Below are the code and all the weights of a small trained network. Each question names an input and a class and asks about switching units off, where a switched-off unit gives its printed mean instead of its output.

import numpy as np


def w(rows, s, z=0):
    codes = np.array(rows[::2]) - 128.0
    scale = np.full(codes.shape[1], s)
    scale[-1] = z or s
    return codes * scale


def norm(h):
    return h / np.sqrt((h * h).mean(-1, keepdims=True) + 1e-5)


def f(y):
    return np.maximum(y, 0)


def log_softmax(a):
    a = a - a.max(-1, keepdims=True)
    return a - np.log(np.exp(a).sum(-1, keepdims=True))


def net(x, mask):
    res = np.array(x, float).reshape(1, 3) / 4 @ E
    u = 0
    for l in range(2):
        y = f(norm(res) @ A[l][:, :-1].T + A[l][:, -1])
        res = res + np.where(mask[u : u + 11], y, B[l][:, -1]) @ B[l][:, :-1]
        u += 11
    return log_softmax(norm(res)[-1] @ U[:, :-1].T + U[:, -1])


A, B = {}, {}
E = w([
[100,121,90,202,51,115,191],'x0',
[2,118,234,139,165,85,128],'x1',
[184,185,217,243,209,82,126],'x2',
],0.0097)
A[0] = w([
[254,77,177,74,151,167,85,203],'L0N1',
[189,115,174,134,95,28,135,163],'L0N2',
[203,179,137,200,124,129,72,88],'L0N3',
[113,176,101,77,174,221,170,18],'L0N4',
[132,173,226,161,144,107,175,81],'L0N5',
[126,93,219,74,205,134,104,254],'L0N6',
[84,76,83,105,164,106,52,217],'L0N7',
[111,225,101,145,83,146,163,66],'L0N8',
[66,101,186,131,128,114,109,192],'L0N9',
[75,103,101,173,68,176,224,143],'L0N10',
[173,139,104,154,62,100,130,126],'L0N11',
],0.0087,0.0032)
B[0] = w([
[134,129,135,85,131,39,238,226],'L0N1',
[181,226,178,59,149,106,144,180],'L0N2',
[107,143,172,88,216,105,206,195],'L0N3',
[101,132,153,83,1,70,92,151],'L0N4',
[193,106,96,80,96,64,61,214],'L0N5',
[121,98,53,154,183,194,58,255],'L0N6',
[109,174,193,179,33,118,137,199],'L0N7',
[149,141,112,194,172,116,138,157],'L0N8',
[21,133,165,216,127,136,124,218],'L0N9',
[101,156,78,192,150,170,240,221],'L0N10',
[89,124,174,213,197,107,19,180],'L0N11',
],0.0066,0.0075)
A[1] = w([
[23,79,137,141,78,182,131,127],'L1N1',
[104,134,233,242,91,50,160,210],'L1N2',
[44,5,142,101,95,167,112,89],'L1N3',
[147,108,25,188,116,191,108,3],'L1N4',
[128,167,54,22,75,107,181,148],'L1N5',
[170,202,123,102,137,108,149,59],'L1N6',
[134,176,101,27,74,143,93,115],'L1N7',
[63,127,113,166,168,56,208,98],'L1N8',
[254,138,165,174,181,151,117,155],'L1N9',
[209,65,51,164,65,187,113,127],'L1N10',
[123,177,94,129,36,161,101,119],'L1N11',
],0.0087,0.0039)
B[1] = w([
[205,164,144,2,173,237,132,205],'L1N1',
[139,70,104,86,9,69,65,255],'L1N2',
[159,221,99,124,217,189,200,183],'L1N3',
[122,84,126,159,179,217,159,156],'L1N4',
[156,18,182,151,86,73,23,201],'L1N5',
[102,171,94,122,147,168,184,156],'L1N6',
[124,124,186,195,59,85,114,170],'L1N7',
[188,91,116,105,57,124,163,205],'L1N8',
[37,182,81,153,91,165,148,197],'L1N9',
[188,59,196,166,209,108,77,172],'L1N10',
[94,103,120,233,206,64,108,166],'L1N11',
],0.0071,0.0095)
U = w([
[166,64,170,126,33,3,85,253],'0',
[84,135,167,34,186,254,113,77],'1',
[189,29,91,165,142,168,166,173],'2',
[31,118,104,59,1,183,247,23],'3',
[227,194,109,58,237,65,243,24],'4',
[44,186,196,150,176,19,27,35],'5',
[174,182,107,166,78,21,200,154],'6',
],0.0086,0.0039)

Each question gives the input, the list of numbers given to net, and the class t.
The units are the neurons (one row each of A and B). Each row of codes is followed by its name. A weight is (code - 128) times the scale printed after its matrix; where a second scale follows, it is the last column's (A, B and U).
mask holds one flag per neuron, layer by layer. A switched-off neuron (its flag False) gives its mean, the last column of its row in B, instead of its output. The means were averaged over made-up inputs and are rounded, as every weight is.
A unit's drop is (log p(t) with every unit on - log p(t) with that unit switched off) / (log p(t) with every unit on - log p(t) with every unit switched off).
most important unit: the unit with the biggest drop
top k neurons: the k neurons with the biggest drops, biggest first
k most important neurons of layer l: the k neurons of layer l with the biggest drops, biggest first
drop of u: that unit's drop, to one decimal
input [4,7,2], class 0: top neuron : (L1N2)
input [-7,0,2], class 4: top 4 neurons : (L0N1, L1N5, L1N2, L0N11)
input [2,6,0], class 3: top 2 neurons : (L1N5, L1N1)
input [-4,0,2], class 4: 2 most important neurons of layer 0 : (L0N1, L0N6)
input [-7,0,-2], class 0: top 2 neurons : (L0N1, L0N11)
input [-1,-3,2], class 4: 3 most important neurons of layer 0 : (L0N3, L0N7, L0N9)
input [-5,-7,2], class 4: 2 most important neurons of layer 0 : (L0N3, L0N1)
input [0,1,-6], class 1: top 2 neurons : (L1N1, L0N1)
input [-1,6,-7], class 1: 2 most important neurons of layer 1 : (L1N1, L1N3)
input [1,5,-1], class 3: 4 most important neurons of layer 1 : (L1N2, L1N10, L1N8, L1N5)
input [3,-4,-8], class 2: 2 most important neurons of layer 1 : (L1N2, L1N4)
input [2,-4,-5], class 2: 2 most important neurons of layer 1 : (L1N4, L1N2)
input [-2,1,-2], class 1: top 2 neurons : (L0N6, L1N1)
input [-4,-6,2], class 4: top 3 neurons : (L1N2, L0N3, L0N1)
input [0,-1,6], class 4: most important unit : L0N3
input [-1,-7,-7], class 0: top 2 neurons : (L1N5, L0N6)
input [-3,-1,2], class 4: top 3 neurons : (L0N1, L1N2, L0N6)
input [0,-5,-3], class 0: top 2 neurons : (L0N6, L1N5)
input [2,5,-2], class 3: 2 most important neurons of layer 0 : (L0N9, L0N10)
input [7,-3,-8], class 2: most important unit : L1N10
input [8,-6,-7], class 2: drop of L1N10 : 0.1
